Below is a small trained network, with its code and all its weights. Each question gives an input and a class and asks what happens when units are switched off, that is, made to give their printed mean instead of their output.

import numpy as np


def w(rows, s, z=0):
    codes = np.array(rows[::2]) - 128.0
    scale = np.full(codes.shape[1], s)
    scale[-1] = z or s
    return codes * scale


def f(y):
    return np.maximum(y, 0)


def log_softmax(a):
    a = a - a.max(-1, keepdims=True)
    return a - np.log(np.exp(a).sum(-1, keepdims=True))


def net(x, mask):
    res = np.array(x, float).reshape(1, 7) / 4 @ E
    y = f(res @ A[0][:, :-1].T + A[0][:, -1])
    res = res + np.where(mask, y, B[0][:, -1]) @ B[0][:, :-1]
    return log_softmax(res[-1] @ U[:, :-1].T + U[:, -1])


A, B = {}, {}
E = w([
[125,128,123,124,132,129,127,128],'x0',
[130,126,137,129,124,129,127,129],'x1',
[188,71,47,91,87,254,201,156],'x2',
[124,128,121,123,134,129,126,127],'x3',
[130,130,129,131,126,127,130,128],'x4',
[4,156,98,209,55,196,110,133],'x5',
[147,156,200,220,255,227,153,124],'x6',
],0.0064)
A[0] = w([
[76,140,155,154,168,68,106,126,4],'N1',
[151,117,111,125,114,164,132,130,46],'N2',
[105,132,136,134,141,109,122,117,50],'N3',
[243,117,144,64,207,83,132,125,84],'N4',
[128,151,154,150,205,177,123,144,146],'N5',
[134,142,157,160,159,151,130,126,170],'N6',
[130,134,130,150,140,131,148,114,167],'N7',
[185,108,84,100,93,245,159,139,49],'N8',
[125,125,133,145,135,110,124,134,96],'N9',
[210,120,134,104,158,103,117,111,81],'N10',
[83,129,126,154,107,163,115,120,99],'N11',
[111,133,84,57,14,42,122,133,159],'N12',
[1,136,114,193,72,197,113,120,90],'N13',
[61,138,171,166,179,29,112,133,26],'N14',
[144,138,163,200,233,201,132,123,152],'N15',
[159,108,102,120,116,179,139,136,42],'N16',
[141,120,117,124,117,153,137,123,61],'N17',
],0.014,0.002)
B[0] = w([
[159,190,144,118,132,132,113,96,183],'N1',
[129,155,138,124,130,123,111,107,163],'N2',
[141,151,142,134,127,124,126,122,145],'N3',
[72,161,117,126,130,136,163,213,242],'N4',
[138,61,125,136,116,118,129,118,205],'N5',
[130,91,121,134,123,126,126,110,178],'N6',
[129,110,135,123,116,130,120,130,151],'N7',
[160,213,150,121,141,122,92,64,253],'N8',
[134,142,112,123,133,122,127,115,139],'N9',
[90,151,125,134,128,126,146,171,190],'N10',
[113,137,135,126,124,129,142,172,175],'N11',
[145,4,122,152,120,134,124,97,245],'N12',
[80,156,115,115,144,122,173,220,249],'N13',
[163,212,138,113,137,144,100,73,211],'N14',
[139,24,108,135,104,123,121,103,252],'N15',
[145,167,143,122,134,123,109,104,184],'N16',
[140,149,144,138,133,121,122,121,152],'N17',
],0.025,0.012)
U = w([
[153,4,103,166,104,123,126,98,255],'0',
[54,156,110,123,155,129,198,233,52],'1',
[188,200,165,115,159,131,80,62,70],'2',
],0.011,0.00094)

Each question gives the input, the list of numbers given to net, and the class t.
The units are the neurons (one row each of A and B). Each row of codes is followed by its name. A weight is (code - 128) times the scale printed after its matrix; where a second scale follows, it is the last column's (A, B and U).
mask holds one flag per neuron, in row order. A switched-off neuron (its flag False) gives its mean, the last column of its row in B, instead of its output. The means were averaged over made-up inputs and are rounded, as every weight is.
A unit's drop is (log p(t) with every unit on - log p(t) with that unit switched off) / (log p(t) with every unit on - log p(t) with every unit switched off).
The circuit of an input: a set's keep is (log p(t) with only the set's units on - log p(t) with every unit switched off) / (log p(t) with every unit on - log p(t) with every unit switched off). Starting from the 12 units with the biggest drops (on a tie, the unit counted first), units are removed one at a time, each time the one whose removal leaves the highest keep (on an exact tie, the one counted first), for as long as the keep stays at least 0.8.
circuit, biggest first: the units of the circuit, biggest drop first
unit that matters most: the unit with the biggest drop
top k neurons: the k neurons with the biggest drops, biggest first
drop when u is switched off: that unit's drop, to one decimal
input [1,3,-5,-3,6,5,7], class 0: unit that matters most => N15
input [-5,-6,-3,-4,-1,-5,6], class 0: top 2 neurons => [N15, N13]
input [6,7,-3,-3,5,-6,6], class 0: top 4 neurons => [N15, N13, N5, N6]
input [7,-5,-8,3,4,6,1], class 2: top 3 neurons => [N14, N1, N4]
input [-8,4,4,5,2,-3,-3], class 2: top 3 neurons => [N13, N15, N8]
input [-2,2,4,-4,-5,-5,-1], class 1: top 2 neurons => [N4, N14]
input [-4,-5,-3,-5,7,-4,2], class 1: top 3 neurons => [N8, N4, N12]
input [-1,-4,8,5,1,-1,-6], class 2: top 2 neurons => [N8, N15]
input [3,8,1,4,-1,-7,6], class 1: top 2 neurons => [N4, N12]
input [5,-4,-2,-1,-3,1,2], class 0: top 3 neurons => [N8, N4, N16]
input [-4,-4,2,0,-1,-6,-5], class 1: top 2 neurons => [N4, N15]
input [-3,-3,3,2,8,-7,-6], class 1: top 3 neurons => [N4, N15, N10]
input [-1,4,0,-1,5,-7,-6], class 1: drop when N6 is switched off => 0.1
input [3,-4,1,5,3,-2,0], class 1: drop when N12 is switched off => 0.8
input [-2,5,-5,-6,6,4,-2], class 2: circuit, biggest first => [N14]
input [-2,8,7,7,-2,-4,-4], class 2: drop when N11 is switched off => 0.0
